x =
[[126 133 115 138 107 128]
 [143 133 125 105 141 133]
 [144 133 124 103 139 135]
 [119 126 128 149 126 123]
 [142 137 133 106 128 133]
 [113 120 138 122 115 136]
 [108 113 130 148 133 127]
 [120 116 115 116 132 139]
 [138 136 110 120 107 131]
 [133 126 116 112 144 133]
 [140 135 133 108 127 133]
 [133 123 120 113 145 134]]
Indices start at 0.
(0, 0) = 126
(10, 1) = 135
(2, 5) = 135
(1, 5) = 133
(3, 4) = 126
(0, 1) = 133
(7, 3) = 116
(11, 5) = 134
(0, 4) = 107
(4, 4) = 128
(9, 4) = 144
(1, 0) = 143
(8, 0) = 138
(3, 5) = 123
(11, 1) = 123
(11, 2) = 120
(1, 2) = 125
(9, 5) = 133
(10, 2) = 133
(2, 2) = 124
(5, 5) = 136
(7, 1) = 116
(8, 4) = 107
(5, 4) = 115
(7, 4) = 132

data = [120 141 128 123 124 115 142 137 132 156]
data[-10] = 120
data[7] = 137
data[-2] = 132
data[5] = 115

X =
113  118  134  153  102  134  149  151  121  122  147
152  146  105  126  148  106  110  116  143  142  106
153  152  104  154  137  101  119  128  147  151  106
103  106  143  143  104  147  147  152  108  109  149
152  152  103  133  138  101  113  115  151  151  106
118  121  141  156  103  140  153  154  122  124  143
151  153  108  126  146  103  116  115  143  150  106
102  106  144  103  118  152  131  136  110  104  143
152  154  110  137  136  108  123  122  151  153  104
118  123  132  152  106  140  149  152  128  123  141
143  138  112  104  152  123  115  106  135  133  109
103  111  141  145  106  153  152  153  106  116  145
119  124  137  152  102  136  151  154  116  123  143
152  151  107  154  131  103  127  124  150  153  105
153  144  106  131  150  105  115  116  150  146  103
102  106  143  121  114  151  147  143  110  103  147
X[0, 0] -> 113
X[:, 1] -> [118, 146, 152, 106, 152, 121, 153, 106, 154, 123, 138, 111, 124, 151, 144, 106]
X[15, 6] -> 147
X[7] -> [102, 106, 144, 103, 118, 152, 131, 136, 110, 104, 143]
X[:, 4] -> [102, 148, 137, 104, 138, 103, 146, 118, 136, 106, 152, 106, 102, 131, 150, 114]
X[11, 1] -> 111
X[13, 0] -> 152
X[14, 0] -> 153
X[15, 4] -> 114
X[:, 0] -> [113, 152, 153, 103, 152, 118, 151, 102, 152, 118, 143, 103, 119, 152, 153, 102]
X[13, 4] -> 131
X[2, 5] -> 101
X[4, 6] -> 113
X[1, 8] -> 143
X[14, 8] -> 150
X[1, 0] -> 152
X[3, 5] -> 147
X[3, 9] -> 109
X[:, 3] -> [153, 126, 154, 143, 133, 156, 126, 103, 137, 152, 104, 145, 152, 154, 131, 121]
X[5, 10] -> 143
X[4, 3] -> 133
X[14, 6] -> 115
X[2] -> [153, 152, 104, 154, 137, 101, 119, 128, 147, 151, 106]
X[10, 3] -> 104
X[10, 4] -> 152
X[9, 10] -> 141
X[6, 4] -> 146
X[1, 6] -> 110
X[10, 7] -> 106
X[12] -> [119, 124, 137, 152, 102, 136, 151, 154, 116, 123, 143]
X[2, 8] -> 147
X[2, 3] -> 154
X[1] -> [152, 146, 105, 126, 148, 106, 110, 116, 143, 142, 106]
X[7, 1] -> 106
X[1, 2] -> 105
X[6, 8] -> 143

M =
[[148 124 127 122 109 134 121]
 [104 132 133 135 146 121 138]]
M[0][0]	148
M[0][4]	109
M[1]	[104, 132, 133, 135, 146, 121, 138]
M[1][6]	138
M[1][1]	132
